Below is a small trained network, with its code and all its weights. Each question gives an input and a target symbol and asks what happens when units are switched off, that is, made to give their printed mean instead of their output.

import numpy as np


def w(rows, s, z=0):
    codes = np.array(rows[::2]) - 128.0
    scale = np.full(codes.shape[1], s)
    scale[-1] = z or s
    return codes * scale


def norm(h):
    return h / np.sqrt((h * h).mean(-1, keepdims=True) + 1e-5)


def f(y):
    return y / 2 * (1 + np.tanh(0.7978845608 * (y + 0.044715 * y**3)))


def softmax(a):
    e = np.exp(a - a.max(-1, keepdims=True))
    return e / e.sum(-1, keepdims=True)


def log_softmax(a):
    a = a - a.max(-1, keepdims=True)
    return a - np.log(np.exp(a).sum(-1, keepdims=True))


def net(x, mask):
    ids = ['αγδεηθλμξπφψω'.index(c) for c in x.split()]
    T = len(ids)
    res = E[ids] + P[:T]
    r = norm(res)
    for j in range(2):
        rows = slice(3 * j, 3 * j + 3)
        q, k, v = (r @ M[0][rows].T for M in (Q, K, V))
        z = softmax(np.where(np.tri(T) > 0, q @ k.T / 3**0.5, -1e9)) @ v
        o = O[0][rows]
        res = res + np.where(mask[j], z, o[:, -1]) @ o[:, :-1]
    y = f(norm(res) @ A[0][:, :-1].T + A[0][:, -1])
    res = res + np.where(mask[2:6], y, B[0][:, -1]) @ B[0][:, :-1]
    return log_softmax(norm(res)[-1] @ U[:, :-1].T + U[:, -1])


Q, K, V, O, A, B = {}, {}, {}, {}, {}, {}
E = w([
[65,165,155],'α',
[125,138,64],'γ',
[129,203,161],'δ',
[140,66,2],'ε',
[95,122,49],'η',
[180,219,152],'θ',
[47,148,42],'λ',
[26,99,50],'μ',
[135,142,140],'ξ',
[19,192,131],'π',
[90,234,158],'φ',
[107,36,139],'ψ',
[185,38,170],'ω',
],0.0096)
P = w([
[96,45,156],'0',
[30,64,24],'1',
[103,112,15],'2',
[51,98,22],'3',
[142,161,4],'4',
[41,131,42],'5',
[146,182,12],'6',
[38,53,64],'7',
[136,194,2],'8',
],0.0083)
Q[0] = w([
[60,131,28],'head 1',
[188,223,213],'head 1',
[133,138,144],'head 1',
[182,168,63],'head 2',
[143,153,217],'head 2',
[11,88,99],'head 2',
],0.011)
K[0] = w([
[150,145,221],'head 1',
[72,149,35],'head 1',
[101,52,157],'head 1',
[177,152,149],'head 2',
[13,146,119],'head 2',
[94,96,254],'head 2',
],0.0096)
V[0] = w([
[74,128,9],'head 1',
[107,100,64],'head 1',
[200,108,141],'head 1',
[249,102,96],'head 2',
[137,45,105],'head 2',
[114,95,121],'head 2',
],0.012)
O[0] = w([
[165,1,131,237],'head 1',
[137,83,100,210],'head 1',
[204,199,163,46],'head 1',
[202,190,145,39],'head 2',
[231,101,81,252],'head 2',
[253,113,125,198],'head 2',
],0.0081,0.0046)
A[0] = w([
[98,224,85,155],'neuron 1',
[254,32,112,136],'neuron 2',
[99,109,123,249],'neuron 3',
[61,220,13,242],'neuron 4',
],0.0096,0.0018)
B[0] = w([
[159,195,240,144],'neuron 1',
[77,253,87,254],'neuron 2',
[225,76,72,159],'neuron 3',
[103,153,60,192],'neuron 4',
],0.0079,0.0088)
U = w([
[73,88,138,96],'α',
[192,88,132,141],'γ',
[9,147,131,22],'δ',
[167,106,148,205],'ε',
[154,93,126,85],'η',
[75,165,172,252],'θ',
[117,90,125,107],'λ',
[96,87,111,192],'μ',
[121,157,83,58],'ξ',
[62,84,125,91],'π',
[27,108,130,149],'φ',
[127,144,60,195],'ψ',
[204,194,86,129],'ω',
],0.016,0.0045)

Each question gives the input, a string of symbols that net reads in full, and the target symbol t.
The units are the heads (3 rows each of Q, K, V and O) and the neurons (one row each of A and B). Each row of codes is followed by its name. A weight is (code - 128) times the scale printed after its matrix; where a second scale follows, it is the last column's (O, A, B and U).
mask holds one flag per unit, heads first, then neurons. A switched-off unit (its flag False) gives its mean, the last column of its rows in O or B, instead of its output. The means were averaged over made-up inputs and are rounded, as every weight is.
A unit's drop is (log p(t) with every unit on - log p(t) with that unit switched off) / (log p(t) with every unit on - log p(t) with every unit switched off).
The circuit of an input: a set's keep is (log p(t) with only the set's units on - log p(t) with every unit switched off) / (log p(t) with every unit on - log p(t) with every unit switched off). Starting from all 6 units, units are removed one at a time, each time the one whose removal leaves the highest keep (on an exact tie, the one counted first), for as long as the keep stays at least 0.8.
circuit, biggest first: the units of the circuit, biggest drop first
unit that matters most: the unit with the biggest drop
k most important neurons: the k neurons with the biggest drops, biggest first
heads that matter: for each layer, one digit per head in row order, 1 if its drop is at least 0.15 and else 0, layers parted by /
drop when u is switched off: that unit's drop, to one decimal
input θ φ ψ α ξ λ, target θ: circuit, biggest first => head 1; neuron 1
input θ ψ α ψ ξ θ α η, target θ: circuit, biggest first => head 1; neuron 1
input ω γ η, target ω: unit that matters most => head 1
input δ φ ε α, target δ: heads that matter => 11
input ω ξ γ ψ μ π δ δ, target ω: circuit, biggest first => head 1; head 2
input ω ω ψ λ ξ θ λ ψ, target ω: circuit, biggest first => head 2; head 1
input ξ λ ω γ π, target ω: 2 most important neurons => neuron 1; neuron 2
input η ψ π ψ ω π ψ, target ω: heads that matter => 01
input ω φ ξ α, target ω: circuit, biggest first => head 1; head 2
input δ μ α φ λ ξ ξ ξ, target δ: circuit, biggest first => head 1; head 2
input ξ γ ω ψ ψ α ω ω μ, target ω: circuit, biggest first => head 2; head 1
input θ δ μ φ, target θ: drop when head 1 is switched off => 0.7
input ω φ θ π γ δ π ξ, target ω: drop when head 1 is switched off => 0.3
input θ δ ψ ω, target θ: drop when head 1 is switched off => 0.9
input ω η ε, target ω: drop when head 2 is switched off => 0.3
